Below are the code and all the weights of a small trained network. Each question names an input and a target symbol and asks about switching units off, where a switched-off unit gives its printed mean instead of its output.

import numpy as np


def w(rows, s, z=0):
    codes = np.array(rows[::2]) - 128.0
    scale = np.full(codes.shape[1], s)
    scale[-1] = z or s
    return codes * scale


def f(y):
    return y / 2 * (1 + np.tanh(0.7978845608 * (y + 0.044715 * y**3)))


def softmax(a):
    e = np.exp(a - a.max(-1, keepdims=True))
    return e / e.sum(-1, keepdims=True)


def log_softmax(a):
    a = a - a.max(-1, keepdims=True)
    return a - np.log(np.exp(a).sum(-1, keepdims=True))


def net(x, mask):
    ids = ['αβδεζηθλμξπσφω'.index(c) for c in x.split()]
    T = len(ids)
    res = E[ids] + P[:T]
    r = res
    for j in range(2):
        rows = slice(3 * j, 3 * j + 3)
        q, k, v = (r @ M[0][rows].T for M in (Q, K, V))
        z = softmax(np.where(np.tri(T) > 0, q @ k.T / 3**0.5, -1e9)) @ v
        o = O[0][rows]
        res = res + np.where(mask[j], z, o[:, -1]) @ o[:, :-1]
    y = f(res @ A[0][:, :-1].T + A[0][:, -1])
    res = res + np.where(mask[2:14], y, B[0][:, -1]) @ B[0][:, :-1]
    return log_softmax(res[-1] @ U[:, :-1].T + U[:, -1])


Q, K, V, O, A, B = {}, {}, {}, {}, {}, {}
E = w([
[177,123,190,82,146,144,88,157,132,164,94,196],'α',
[156,92,197,75,48,114,133,101,72,130,114,179],'β',
[94,161,99,64,75,133,70,90,158,188,45,250],'δ',
[165,146,29,132,106,62,66,87,80,133,123,111],'ε',
[144,109,93,106,97,131,106,137,74,144,212,153],'ζ',
[49,140,163,53,154,98,131,145,156,120,134,150],'η',
[162,103,138,156,156,71,99,121,149,111,124,114],'θ',
[138,148,124,154,134,253,102,161,53,82,204,179],'λ',
[112,166,157,117,142,46,120,140,119,193,142,149],'μ',
[115,155,127,91,156,96,101,124,131,82,136,90],'ξ',
[103,175,120,131,106,93,116,142,33,135,144,146],'π',
[179,152,137,148,189,101,133,110,11,44,111,79],'σ',
[114,149,48,108,117,126,115,116,130,98,149,170],'φ',
[135,101,108,98,127,161,105,187,122,144,209,186],'ω',
],0.015)
P = w([
[60,224,255,146,86,174,196,166,64,118,89,63],'0',
[136,187,96,91,116,189,90,7,145,93,150,77],'1',
[204,96,97,147,182,114,124,137,86,171,126,169],'2',
[181,95,167,84,163,121,105,121,108,119,198,121],'3',
[156,186,58,114,111,103,64,80,179,117,176,141],'4',
[158,134,54,106,196,114,84,125,121,139,112,220],'5',
[171,104,156,81,147,96,111,104,76,149,164,187],'6',
[147,134,113,71,130,133,63,81,142,109,174,156],'7',
[146,134,115,88,151,109,81,113,89,73,134,178],'8',
[144,134,162,55,141,90,118,89,97,106,136,184],'9',
[182,168,99,103,136,104,79,62,134,104,125,191],'10',
[167,129,213,53,146,69,157,104,49,136,113,233],'11',
[200,167,135,86,108,78,84,35,108,74,125,157],'12',
],0.0087)
Q[0] = w([
[135,46,111,207,115,123,236,176,156,199,37,44],'H0',
[56,77,88,139,83,117,214,196,179,91,104,90],'H0',
[128,79,107,157,111,234,194,142,175,182,120,1],'H0',
[85,156,122,141,116,163,161,119,165,102,133,129],'H1',
[170,99,146,144,141,40,96,151,155,141,198,163],'H1',
[145,175,154,70,103,145,75,22,135,99,170,84],'H1',
],0.0063)
K[0] = w([
[196,120,17,92,188,174,151,4,163,99,230,118],'H0',
[198,114,60,88,219,111,126,69,123,100,124,87],'H0',
[203,39,46,76,203,54,69,2,123,152,166,168],'H0',
[153,108,183,151,134,147,139,207,144,120,115,51],'H1',
[186,98,156,117,190,63,128,125,129,39,101,192],'H1',
[86,68,241,81,150,86,177,249,41,164,75,164],'H1',
],0.0053)
V[0] = w([
[92,73,113,178,220,13,141,164,178,139,211,26],'H0',
[249,102,139,215,164,151,166,67,63,49,84,74],'H0',
[98,113,81,80,49,185,181,141,71,17,196,90],'H0',
[154,137,186,77,41,44,118,48,91,177,46,133],'H1',
[112,143,9,151,160,79,98,1,15,139,86,66],'H1',
[3,144,77,144,61,154,145,78,204,95,76,182],'H1',
],0.0074)
O[0] = w([
[227,140,197,96,191,232,100,147,93,217,91,146,8],'H0',
[126,156,171,158,154,188,55,11,142,49,254,226,135],'H0',
[164,167,140,32,138,129,199,111,176,73,195,81,156],'H0',
[36,166,164,114,143,152,30,211,72,140,188,213,205],'H1',
[57,178,188,140,40,250,132,168,183,83,131,107,174],'H1',
[158,121,122,115,100,36,109,179,226,144,227,66,76],'H1',
],0.0086,0.011)
A[0] = w([
[103,121,154,52,151,79,109,119,102,133,117,138,77],'N0',
[255,142,128,150,112,183,161,143,159,167,121,96,76],'N1',
[107,91,82,101,141,81,183,144,170,120,42,173,201],'N2',
[132,65,161,135,100,169,131,151,210,159,136,91,2],'N3',
[104,122,144,144,152,141,159,127,109,87,82,148,78],'N4',
[172,182,149,220,132,105,174,155,93,84,157,103,107],'N5',
[155,132,139,144,161,170,86,76,110,105,180,191,151],'N6',
[146,140,144,119,59,100,69,189,91,74,101,133,130],'N7',
[118,81,74,117,180,116,151,105,84,141,129,173,105],'N8',
[116,138,134,143,156,92,179,54,163,80,196,174,54],'N9',
[115,158,102,183,174,167,184,194,85,110,164,135,130],'N10',
[100,101,148,125,156,106,91,122,69,41,95,165,88],'N11',
],0.0077,0.0058)
B[0] = w([
[170,101,64,156,104,152,95,163,100,122,119,147,162],'N0',
[108,140,181,182,88,98,159,77,20,78,125,93,126],'N1',
[181,102,149,156,131,135,145,90,76,102,175,75,203],'N2',
[92,164,185,87,66,2,95,230,196,220,99,141,125],'N3',
[93,123,96,145,80,126,129,105,174,139,156,173,147],'N4',
[122,96,79,67,106,143,104,95,199,149,138,148,150],'N5',
[142,113,196,130,191,66,182,96,136,171,30,101,253],'N6',
[90,84,114,87,169,151,171,74,218,143,147,132,213],'N7',
[143,149,177,176,48,143,118,197,97,91,80,77,142],'N8',
[211,60,147,159,51,150,107,198,179,161,104,158,214],'N9',
[136,116,143,96,72,57,65,92,142,170,95,158,158],'N10',
[139,144,104,167,126,164,108,175,142,193,168,143,240],'N11',
],0.0072,0.015)
U = w([
[98,160,144,110,91,150,100,113,149,78,122,77,121],'α',
[150,88,70,128,145,96,51,145,200,170,244,141,111],'β',
[227,155,102,119,32,115,128,148,194,102,140,85,45],'δ',
[179,200,53,133,137,135,201,71,129,119,177,128,160],'ε',
[139,188,111,93,142,105,122,76,102,107,134,106,129],'ζ',
[112,151,126,131,156,63,75,83,79,138,80,114,120],'η',
[170,180,105,80,111,106,113,72,94,67,135,115,113],'θ',
[194,123,70,195,54,126,63,220,94,144,3,126,138],'λ',
[144,33,78,181,86,74,179,61,184,161,93,67,35],'μ',
[160,108,174,208,134,67,113,56,170,137,123,97,86],'ξ',
[111,125,67,254,133,122,43,118,61,113,181,193,46],'π',
[67,134,102,173,121,216,184,58,136,93,88,129,253],'σ',
[229,133,88,98,72,100,173,159,128,165,21,58,158],'φ',
[204,126,110,77,133,71,136,98,68,80,123,92,164],'ω',
],0.0037,0.0034)

Each question gives the input, a string of symbols that net reads in full, and the target symbol t.
The units are the heads (3 rows each of Q, K, V and O) and the neurons (one row each of A and B). Each row of codes is followed by its name. A weight is (code - 128) times the scale printed after its matrix; where a second scale follows, it is the last column's (O, A, B and U).
mask holds one flag per unit, heads first, then neurons. A switched-off unit (its flag False) gives its mean, the last column of its rows in O or B, instead of its output. The means were averaged over made-up inputs and are rounded, as every weight is.
A unit's drop is (log p(t) with every unit on - log p(t) with that unit switched off) / (log p(t) with every unit on - log p(t) with every unit switched off).
The circuit of an input: a set's keep is (log p(t) with only the set's units on - log p(t) with every unit switched off) / (log p(t) with every unit on - log p(t) with every unit switched off). Starting from the 12 units with the biggest drops (on a tie, the unit counted first), units are removed one at a time, each time the one whose removal leaves the highest keep (on an exact tie, the one counted first), for as long as the keep stays at least 0.8.
circuit, biggest first: the units of the circuit, biggest drop first
top k neurons: the k neurons with the biggest drops, biggest first
heads that matter: for each layer, one digit per head in row order, 1 if its drop is at least 0.15 and else 0, layers parted by /
drop of u: that unit's drop, to one decimal
input δ ε δ, target μ: heads that matter -> 10
input δ φ δ ζ ξ, target μ: top neuron -> N7
input β σ δ β π φ ε δ, target β: circuit, biggest first -> H1, H0, N6
input σ β θ σ δ η, target ξ: heads that matter -> 10
input σ σ ζ, target ξ: circuit, biggest first -> H0, N6
input σ σ σ δ σ σ λ σ, target ξ: heads that matter -> 10
input α β σ β σ, target π: circuit, biggest first -> H0, H1, N6
input δ δ ξ η λ φ, target μ: heads that matter -> 11
input μ σ σ β δ σ α δ φ β ξ σ δ, target λ: heads that matter -> 11
input μ ζ ξ δ η ζ, target λ: heads that matter -> 10
input δ σ φ σ, target μ: circuit, biggest first -> H0, N7
input β ξ ε ε η, target β: heads that matter -> 11
input α β δ σ λ μ ω μ ε, target π: heads that matter -> 10
input σ σ π σ β δ λ λ θ, target ξ: circuit, biggest first -> H0, N6
input θ σ ω, target σ: circuit, biggest first -> H1
input α μ η ζ π η β ζ β μ θ η, target π: top 2 neurons -> N6, N0
input σ δ δ, target β: heads that matter -> 01
input μ α ω η α, target λ: top 2 neurons -> N8, N6
input δ β η σ σ β η β, target μ: top 2 neurons -> N7, N2
input η ξ ξ ζ σ φ α, target φ: circuit, biggest first -> H0
input β π δ δ η, target β: circuit, biggest first -> H1, N6
input α η ω ζ ξ σ α β λ ε θ ε, target π: top 3 neurons -> N6, N11, N9
input σ λ ξ, target ξ: top 2 neurons -> N6, N9
input α σ μ, target σ: drop of N9 -> 0.2
input δ μ λ σ σ λ ω, target μ: drop of H1 -> 0.2
input δ δ ω σ δ σ α, target μ: drop of H0 -> 1.4
